Here is a tiny trained network, its code and every weight. The questions are about switching its units off for an input and a class, where a switched-off unit gives its printed mean instead of its output.

import numpy as np


def w(rows, s, z=0):
    codes = np.array(rows[::2]) - 128.0
    scale = np.full(codes.shape[1], s)
    scale[-1] = z or s
    return codes * scale


def f(y):
    return y / 2 * (1 + np.tanh(0.7978845608 * (y + 0.044715 * y**3)))


def log_softmax(a):
    a = a - a.max(-1, keepdims=True)
    return a - np.log(np.exp(a).sum(-1, keepdims=True))


def net(x, mask):
    res = np.array(x, float).reshape(1, 5) / 4 @ E
    y = f(res @ A[0][:, :-1].T + A[0][:, -1])
    res = res + np.where(mask, y, B[0][:, -1]) @ B[0][:, :-1]
    return log_softmax(res[-1] @ U[:, :-1].T + U[:, -1])


A, B = {}, {}
E = w([
[74,53,46,11,200,176,33,113,82],'x0',
[219,105,2,158,208,79,236,27,105],'x1',
[58,76,35,237,57,220,117,61,212],'x2',
[45,54,184,163,91,53,135,48,21],'x3',
[239,43,195,110,99,115,43,61,185],'x4',
],0.0058)
A[0] = w([
[214,196,62,93,179,210,117,209,228,143],'n1',
[206,112,32,138,215,103,204,59,129,34],'n2',
[212,203,69,81,174,187,119,204,241,139],'n3',
[25,198,81,146,141,152,191,194,74,155],'n4',
[208,68,185,122,103,119,58,53,201,131],'n5',
[217,168,226,12,207,2,121,178,28,95],'n6',
[102,69,61,45,199,169,54,137,97,99],'n7',
[63,62,47,214,31,222,105,28,210,8],'n8',
[100,78,50,47,201,187,65,107,96,100],'n9',
[85,86,80,37,212,162,48,114,106,90],'n10',
[21,196,85,149,146,142,196,197,70,136],'n11',
[29,195,73,149,139,138,203,189,71,142],'n12',
[43,42,164,168,111,14,133,45,5,143],'n13',
[219,45,174,115,80,120,56,78,174,137],'n14',
[219,245,199,243,51,78,241,146,195,111],'n15',
[226,65,184,120,101,112,52,80,161,150],'n16',
[17,154,247,87,28,204,3,253,165,111],'n17',
],0.0049,0.0015)
B[0] = w([
[66,154,201,87,43,124,71,79,55,199],'n1',
[215,136,141,153,163,162,190,33,56,189],'n2',
[62,156,198,92,33,120,69,69,57,197],'n3',
[131,157,86,104,191,91,86,119,179,188],'n4',
[113,166,94,85,180,86,89,133,193,182],'n5',
[139,154,25,119,42,237,215,228,155,252],'n6',
[98,47,191,197,150,101,131,177,124,190],'n7',
[134,154,44,112,62,216,203,224,156,211],'n8',
[112,56,193,205,137,96,135,167,114,191],'n9',
[115,60,171,197,137,103,142,171,123,190],'n10',
[136,161,81,87,184,83,83,122,182,189],'n11',
[137,163,94,91,188,82,88,129,178,188],'n12',
[64,188,167,63,42,143,78,82,72,224],'n13',
[122,163,77,93,177,89,89,134,199,185],'n14',
[77,17,203,219,146,75,113,189,116,216],'n15',
[124,161,81,90,181,91,88,155,177,183],'n16',
[254,130,124,176,231,174,224,7,60,254],'n17',
],0.0071,0.0074)
U = w([
[240,129,135,154,187,171,192,3,78,94],'0',
[130,144,67,110,46,224,187,242,155,36],'1',
[87,34,198,210,139,62,114,195,130,109],'2',
[56,169,177,62,23,120,61,40,75,142],'3',
[132,169,87,71,203,56,72,124,215,254],'4',
],0.011,0.00037)

Each question gives the input, the list of numbers given to net, and the class t.
The units are the neurons (one row each of A and B). Each row of codes is followed by its name. A weight is (code - 128) times the scale printed after its matrix; where a second scale follows, it is the last column's (A, B and U).
mask holds one flag per neuron, in row order. A switched-off neuron (its flag False) gives its mean, the last column of its row in B, instead of its output. The means were averaged over made-up inputs and are rounded, as every weight is.
A unit's drop is (log p(t) with every unit on - log p(t) with that unit switched off) / (log p(t) with every unit on - log p(t) with every unit switched off).
The circuit of an input: a set's keep is (log p(t) with only the set's units on - log p(t) with every unit switched off) / (log p(t) with every unit on - log p(t) with every unit switched off). Starting from the 12 units with the biggest drops (on a tie, the unit counted first), units are removed one at a time, each time the one whose removal leaves the highest keep (on an exact tie, the one counted first), for as long as the keep stays at least 0.8.
units of the circuit, in order: the units of the circuit, biggest drop first
unit that matters most: the unit with the biggest drop
top k neurons: the k neurons with the biggest drops, biggest first
drop when u is switched off: that unit's drop, to one decimal
input [6,4,0,-1,-5], class 2: top 3 neurons	n17, n9, n7
input [-5,2,-3,-4,-5], class 2: units of the circuit, in order	n15
input [6,5,7,-3,3], class 1: top 2 neurons	n8, n17
input [0,-2,1,-3,1], class 3: top 2 neurons	n6, n2
input [4,-8,7,-3,5], class 0: top 2 neurons	n17, n6
input [-7,1,-4,6,-8], class 4: units of the circuit, in order	n11, n12
input [8,7,3,-8,1], class 2: top 4 neurons	n9, n7, n17, n10
input [7,3,-6,-8,7], class 3: top 3 neurons	n3, n1, n15
input [1,3,-4,-4,0], class 1: top 3 neurons	n17, n6, n13
input [6,-6,3,-2,-7], class 4: top 3 neurons	n11, n4, n12
input [-4,3,-2,-7,3], class 3: top 2 neurons	n3, n1
input [1,7,-6,-2,-8], class 4: top 3 neurons	n17, n12, n11
input [1,5,-5,4,6], class 4: top 2 neurons	n17, n16
input [7,6,8,-5,8], class 1: top 3 neurons	n8, n17, n15
input [-5,0,4,6,-5], class 3: units of the circuit, in order	n13
input [-1,3,0,-2,-4], class 4: units of the circuit, in order	n17, n6
input [-4,-7,-7,-2,2], class 0: drop when n6 is switched off	-0.1
input [3,7,-8,0,2], class 1: drop when n17 is switched off	0.6
input [-7,-7,3,-3,-5], class 0: drop when n16 is switched off	0.0
input [-4,0,6,6,-7], class 4: unit that matters most	n6
